Rows are numbered. After the first three, each row is followed by the numbers of the two nearest rows among all rows above it, by straight-line distance, nearest first.
1: [-0.60  1.68 -0.59 -0.29 -0.56 -0.16  0.90  1.28  1.00  0.22 -1.03 -0.04
 -0.28 -5.17 -1.05 -2.04  1.79 -0.01 -0.50  1.81  0.18  0.11  0.01 -0.06
  0.18  1.48 -0.86  0.54  1.22  0.89  0.89  1.50 -2.11 -0.57]
2: [ 3.71 -0.89 -0.87 -0.20 -0.10 -0.09  0.25  0.12  1.07  0.42 -0.41  0.06
 -0.21  3.71 -0.16  1.20  0.57 -0.12 -0.26  0.14 -0.03  0.21  0.16 -0.40
  0.20  0.45  0.09 -0.28  2.43 -0.66  0.06 -0.32 -1.01  0.34]
3: [-2.11 -1.88 -0.47  0.12 -0.31 -0.03 -0.09  0.29 -0.29  0.17  0.32 -0.08
 -0.54  0.96 -0.42 -1.85  1.12 -0.16  0.06 -1.30  0.10 -0.60  1.15 -0.34
  0.26  0.19  0.12 -0.66 -1.92  1.22 -1.10  0.50 -0.61 -0.39]
4: [ 2.47 -0.24  0.77 -0.16 -1.07  0.25 -0.18 -1.34 -2.02 -0.30  0.15 -0.12
 -0.32 -5.06 -0.66 -1.05 -0.93 -0.25  0.17 -2.57  0.00  0.61  0.61  1.63
  0.60  4.25 -0.48 -0.86 -0.99  3.23 -7.35  1.01  0.15 -0.48] => 3 1
5: [ 0.38 -0.29 -0.89 -0.08 -0.37 -0.15  0.60  0.72  0.51  0.30 -0.27 -0.06
 -0.50 -0.18 -0.51 -1.40  1.41  0.03 -0.18  0.88  0.15  0.49  0.46 -0.49
  0.10  1.38 -0.30  0.11 -0.27  1.45  2.08  0.60 -1.37  0.08] => 3 1
6: [ 2.23 -1.27 -1.45  0.22  0.50 -0.30  0.96  0.51  0.69  0.11  0.21 -0.15
 -0.67  3.24 -0.15 -1.31  0.87  0.17  0.19  0.36  0.23 -0.71  0.91 -0.70
 -0.01  1.76 -0.16 -0.01 -2.52  0.29  5.76 -0.26 -1.18  1.73] => 5 2
7: [ 5.42  1.44 -0.65 -0.23 -0.55 -0.13  0.52  1.78  2.29  0.18 -1.89  0.22
  0.19  3.32 -0.99  0.19  1.92  0.09 -0.52  1.51 -0.07  0.05 -0.98 -1.13
  0.01 -0.93 -0.19  0.64  3.99 -1.65  2.58  0.71 -1.19 -0.90] => 2 5
8: [-2.55  0.75 -0.66 -0.17 -0.42 -0.11  0.62  0.47  0.21  0.41 -0.39 -0.17
 -0.49 -4.88 -0.58 -1.44  1.16 -0.03 -0.23  0.39  0.20  0.24  0.28  0.21
  0.22  3.03 -0.73 -0.05  0.20  1.67  0.27  1.00 -1.00 -0.14] => 1 5
9: [ 3.87 -0.13 -1.87 -0.05  0.62 -0.34  1.20 -0.66  0.32  0.39 -0.13 -0.27
 -0.81  0.37  0.62  1.43  0.50  0.62  0.15  1.40  0.17  0.39  0.33  0.29
 -0.14  6.28 -0.97  0.12  0.81  1.52  5.22 -0.46 -1.26  3.31] => 6 5
10: [ 2.24 -0.02  1.21 -0.40 -1.44  0.34 -0.33  0.41  1.93  0.17 -1.66  0.51
  0.98  5.71 -1.03  0.30  0.47 -0.48 -0.90 -0.98 -0.53  0.57 -0.97 -0.38
  0.34 -3.81  0.71 -0.56  6.27 -0.42 -9.38  0.53 -1.19 -3.01] => 2 7
11: [ 2.62 -1.19 -0.64 -0.06 -0.12 -0.04  0.20  0.70  0.68  0.24  0.02  0.11
 -0.30  3.20 -0.50 -0.23  1.33 -0.14 -0.15 -0.02 -0.01 -0.35  0.28 -0.90
  0.13 -1.45  0.18 -0.25  0.45 -0.12  0.97 -0.03 -0.99 -0.39] => 2 5
12: [-3.27 -0.95 -0.91 -0.02 -0.14  0.02  0.24 -1.06 -0.84  0.40  0.53 -0.12
 -0.57 -1.55  0.07 -0.46  0.73 -0.09  0.17 -1.23  0.03  0.18  0.94  0.19
  0.29  3.01 -0.13 -0.84 -0.45  2.17 -2.85  0.29 -0.01  0.89] => 3 8
13: [-4.29 -0.34 -0.62 -0.06 -0.45  0.00  0.28 -0.22 -0.63  0.40  0.20 -0.15
 -0.61 -3.18 -0.25 -2.19  0.93 -0.07  0.07 -1.22  0.13 -0.22  0.90  0.12
  0.28  2.50 -0.41 -0.67 -0.61  3.49 -2.53  1.00 -0.30  0.27] => 12 8
14: [-6.14  0.66 -0.25 -0.32 -0.80  0.13  0.31 -1.34 -1.05  0.44 -0.03 -0.16
 -0.43 -4.75 -0.13 -0.06  0.34 -0.09  0.07 -0.83  0.09  0.94  0.15  1.21
  0.40  5.19 -0.71 -0.66  1.20  3.46 -4.80  0.58 -0.29  0.34] => 13 12
15: [-3.11 -0.64  0.56 -0.09 -0.97  0.08 -0.13  1.54  0.68  0.07 -0.44  0.21
 -0.13 -1.81 -1.51 -3.72  2.07 -0.36 -0.48 -0.60  0.08 -0.81  0.60 -0.81
  0.33 -4.14  0.29 -0.30 -0.24  0.00 -3.64  1.57 -0.90 -3.18] => 3 13
16: [-2.82 -1.22 -1.44  0.20  0.41 -0.16  0.43 -1.31 -1.09  0.38  1.04 -0.32
 -0.87 -0.27  0.61 -0.31  0.11  0.15  0.58 -0.57  0.11  0.01  1.17  0.25
  0.00  4.73 -0.73 -0.58 -2.94  2.36  2.72 -0.48 -0.22  2.47] => 12 5
17: [-9.10  0.52  0.21 -0.23 -0.79  0.10  0.39 -0.88 -2.11 -0.39  0.16 -0.24
 -0.38 -6.64 -0.51 -0.83 -0.63 -0.07  0.30 -1.32  0.18  0.21  0.11  1.87
  0.43  6.18 -1.04 -0.30 -2.37  3.07 -3.33  1.16 -0.24  0.70] => 14 13
